Below is a small trained network, with its code and all its weights. Each question gives an input and a class and asks what happens when units are switched off, that is, made to give their printed mean instead of their output.

import numpy as np


def w(rows, s, z=0):
    codes = np.array(rows[::2]) - 128.0
    scale = np.full(codes.shape[1], s)
    scale[-1] = z or s
    return codes * scale


def f(y):
    return y / 2 * (1 + np.tanh(0.7978845608 * (y + 0.044715 * y**3)))


def log_softmax(a):
    a = a - a.max(-1, keepdims=True)
    return a - np.log(np.exp(a).sum(-1, keepdims=True))


def net(x, mask):
    res = np.array(x, float).reshape(1, 4) / 4 @ E
    y = f(res @ A[0][:, :-1].T + A[0][:, -1])
    res = res + np.where(mask, y, B[0][:, -1]) @ B[0][:, :-1]
    return log_softmax(res[-1] @ U[:, :-1].T + U[:, -1])


A, B = {}, {}
E = w([
[51,195,90,161,153],'x0',
[154,141,151,160,171],'x1',
[134,183,248,59,153],'x2',
[94,79,105,96,244],'x3',
],0.011)
A[0] = w([
[159,141,79,100,123,30],'N0',
[156,146,184,71,146,71],'N1',
[180,59,132,80,101,128],'N2',
[179,100,77,163,141,95],'N3',
[137,135,83,62,103,28],'N4',
[167,39,90,202,98,56],'N5',
[94,160,68,121,78,255],'N6',
[98,69,138,103,191,36],'N7',
[123,41,68,194,125,50],'N8',
[223,3,190,130,93,96],'N9',
[97,55,75,161,115,114],'N10',
[130,113,79,136,112,221],'N11',
[114,109,187,79,122,6],'N12',
[128,121,195,112,133,62],'N13',
[140,129,197,48,109,82],'N14',
[150,124,189,187,34,43],'N15',
[194,123,53,140,138,17],'N16',
[89,42,116,121,217,136],'N17',
[143,95,114,78,169,31],'N18',
[214,168,86,151,145,22],'N19',
[108,71,113,92,188,113],'N20',
[161,141,162,168,66,58],'N21',
[129,162,135,188,101,136],'N22',
],0.011,0.0031)
B[0] = w([
[165,90,111,90,78,126],'N0',
[166,180,19,63,170,205],'N1',
[73,183,211,200,185,200],'N2',
[138,212,82,64,160,184],'N3',
[187,104,124,87,190,129],'N4',
[223,173,55,89,178,226],'N5',
[66,108,215,155,166,209],'N6',
[132,59,127,166,11,190],'N7',
[124,174,64,55,139,236],'N8',
[2,211,252,249,186,254],'N9',
[110,147,58,115,169,221],'N10',
[134,172,147,104,149,190],'N11',
[219,161,93,126,131,169],'N12',
[147,80,151,104,110,175],'N13',
[158,173,89,65,199,221],'N14',
[218,56,144,169,36,220],'N15',
[167,175,92,106,148,170],'N16',
[150,84,161,203,76,246],'N17',
[217,81,57,200,50,160],'N18',
[141,114,154,102,72,135],'N19',
[112,50,114,239,56,204],'N20',
[185,9,125,158,73,191],'N21',
[96,82,195,160,97,173],'N22',
],0.0069,0.0088)
U = w([
[8,232,254,218,144,254],'0',
[172,57,178,167,17,94],'1',
[209,208,135,5,156,21],'2',
],0.0072,0.003)

Each question gives the input, the list of numbers given to net, and the class t.
The units are the neurons (one row each of A and B). Each row of codes is followed by its name. A weight is (code - 128) times the scale printed after its matrix; where a second scale follows, it is the last column's (A, B and U).
mask holds one flag per neuron, in row order. A switched-off neuron (its flag False) gives its mean, the last column of its row in B, instead of its output. The means were averaged over made-up inputs and are rounded, as every weight is.
A unit's drop is (log p(t) with every unit on - log p(t) with that unit switched off) / (log p(t) with every unit on - log p(t) with every unit switched off).
The circuit of an input: a set's keep is (log p(t) with only the set's units on - log p(t) with every unit switched off) / (log p(t) with every unit on - log p(t) with every unit switched off). Starting from the 12 units with the biggest drops (on a tie, the unit counted first), units are removed one at a time, each time the one whose removal leaves the highest keep (on an exact tie, the one counted first), for as long as the keep stays at least 0.8.
units of the circuit, in order: the units of the circuit, biggest drop first
k most important neurons: the k neurons with the biggest drops, biggest first
drop when u is switched off: that unit's drop, to one decimal
input [-8,0,-4,8], class 0: 4 most important neurons -> N9, N2, N15, N21
input [0,3,6,5], class 2: units of the circuit, in order -> N9
input [6,-1,3,7], class 1: units of the circuit, in order -> N9, N7, N17
input [-8,5,8,2], class 0: 4 most important neurons -> N9, N2, N5, N8
input [0,1,5,4], class 2: 2 most important neurons -> N9, N1
input [-6,4,-5,-5], class 0: 2 most important neurons -> N9, N2
input [6,-3,0,7], class 1: units of the circuit, in order -> N9, N17
input [-5,-8,-8,-6], class 2: 2 most important neurons -> N5, N8
input [7,-7,-8,4], class 2: 3 most important neurons -> N9, N8, N5
input [-8,6,-5,8], class 0: 3 most important neurons -> N9, N2, N15
input [-7,7,-8,1], class 2: 4 most important neurons -> N5, N8, N3, N16
input [-7,6,-6,-1], class 0: 2 most important neurons -> N9, N2
input [1,-3,4,-3], class 2: 3 most important neurons -> N9, N20, N17
input [5,4,3,7], class 1: 2 most important neurons -> N9, N7
input [-5,-4,-6,0], class 2: 2 most important neurons -> N5, N8
input [-7,8,3,-3], class 0: drop when N9 is switched off -> 2.0
input [1,7,1,-5], class 1: drop when N9 is switched off -> 0.2
input [1,3,0,5], class 1: drop when N9 is switched off -> 0.3
